Here is a tiny trained network, its code and every weight. The questions are about switching its units off for an input and a class, where a switched-off unit gives its printed mean instead of its output.

import numpy as np


def w(rows, s, z=0):
    codes = np.array(rows[::2]) - 128.0
    scale = np.full(codes.shape[1], s)
    scale[-1] = z or s
    return codes * scale


def f(y):
    return y / 2 * (1 + np.tanh(0.7978845608 * (y + 0.044715 * y**3)))


def log_softmax(a):
    a = a - a.max(-1, keepdims=True)
    return a - np.log(np.exp(a).sum(-1, keepdims=True))


def net(x, mask):
    res = np.array(x, float).reshape(1, 6) / 4 @ E
    y = f(res @ A[0][:, :-1].T + A[0][:, -1])
    res = res + np.where(mask, y, B[0][:, -1]) @ B[0][:, :-1]
    return log_softmax(res[-1] @ U[:, :-1].T + U[:, -1])


A, B = {}, {}
E = w([
[164,148,182,146],'x0',
[144,140,72,86],'x1',
[182,95,179,223],'x2',
[99,211,93,167],'x3',
[31,81,128,171],'x4',
[117,153,248,114],'x5',
],0.011)
A[0] = w([
[76,165,213,183,192],'N1',
[131,18,103,181,179],'N2',
[195,142,74,83,122],'N3',
[166,116,7,84,155],'N4',
[191,90,162,182,150],'N5',
[119,165,111,181,127],'N6',
[91,87,85,137,129],'N7',
[166,138,149,53,202],'N8',
[209,102,200,155,141],'N9',
[186,61,82,73,254],'N10',
[150,74,145,78,153],'N11',
[103,225,115,82,248],'N12',
[96,93,67,208,111],'N13',
[89,77,165,121,152],'N14',
[129,124,126,198,114],'N15',
[177,166,180,168,155],'N16',
[137,51,55,158,143],'N17',
[143,84,62,110,218],'N18',
[232,200,65,125,191],'N19',
[6,63,124,158,225],'N20',
],0.013,0.0056)
B[0] = w([
[72,44,107,220,238],'N1',
[221,157,123,149,206],'N2',
[79,202,127,139,190],'N3',
[108,253,177,98,229],'N4',
[127,195,139,203,209],'N5',
[176,132,182,28,160],'N6',
[158,112,79,89,169],'N7',
[179,64,239,9,203],'N8',
[186,180,153,230,229],'N9',
[136,247,170,16,211],'N10',
[246,108,139,56,169],'N11',
[57,35,195,140,237],'N12',
[197,178,32,125,193],'N13',
[99,145,75,59,178],'N14',
[192,150,141,163,166],'N15',
[159,101,187,235,210],'N16',
[183,165,41,105,191],'N17',
[160,208,134,6,193],'N18',
[22,178,196,159,242],'N19',
[116,77,43,87,250],'N20',
],0.0068,0.013)
U = w([
[55,45,81,115,251],'0',
[247,123,204,48,169],'1',
[143,106,236,131,167],'2',
[254,160,46,109,2],'3',
[120,192,157,102,101],'4',
[229,138,189,211,80],'5',
],0.0095,0.0018)

Each question gives the input, the list of numbers given to net, and the class t.
The units are the neurons (one row each of A and B). Each row of codes is followed by its name. A weight is (code - 128) times the scale printed after its matrix; where a second scale follows, it is the last column's (A, B and U).
mask holds one flag per neuron, in row order. A switched-off neuron (its flag False) gives its mean, the last column of its row in B, instead of its output. The means were averaged over made-up inputs and are rounded, as every weight is.
A unit's drop is (log p(t) with every unit on - log p(t) with that unit switched off) / (log p(t) with every unit on - log p(t) with every unit switched off).
The circuit of an input: a set's keep is (log p(t) with only the set's units on - log p(t) with every unit switched off) / (log p(t) with every unit on - log p(t) with every unit switched off). Starting from the 12 units with the biggest drops (on a tie, the unit counted first), units are removed one at a time, each time the one whose removal leaves the highest keep (on an exact tie, the one counted first), for as long as the keep stays at least 0.8.
units of the circuit, in order: the units of the circuit, biggest drop first
most important unit: the unit with the biggest drop
k most important neurons: the k neurons with the biggest drops, biggest first
drop of u: that unit's drop, to one decimal
input [7,-2,-7,-1,-8,0], class 2: most important unit : N19
input [-4,4,7,-6,8,7], class 5: units of the circuit, in order : N2, N9
input [-1,1,2,2,8,0], class 3: units of the circuit, in order : N13, N19
input [2,-5,-7,5,2,-5], class 0: units of the circuit, in order : N12, N10
input [5,0,0,-5,4,6], class 5: 2 most important neurons : N9, N12
input [-7,4,1,3,4,2], class 0: units of the circuit, in order : N10, N20
input [5,3,1,-1,-7,-2], class 4: 3 most important neurons : N19, N3, N10
input [-4,-8,1,-2,3,6], class 0: 3 most important neurons : N20, N1, N14
input [3,-1,-1,-3,-7,5], class 5: 3 most important neurons : N9, N16, N18
input [-2,-6,-8,-4,-8,-7], class 4: 2 most important neurons : N3, N19
input [-7,-4,-4,8,-7,5], class 2: 2 most important neurons : N12, N20
input [1,7,-4,-2,-8,-4], class 4: 3 most important neurons : N19, N3, N4
input [7,-1,-2,5,0,0], class 2: drop of N20 : 0.2
input [1,2,3,3,6,8], class 0: most important unit : N1
input [5,6,0,0,-3,-5], class 4: drop of N19 : 0.1
input [-5,-8,-3,-1,3,3], class 0: drop of N9 : 0.0
input [8,-7,-3,-6,4,-1], class 5: drop of N19 : 0.1
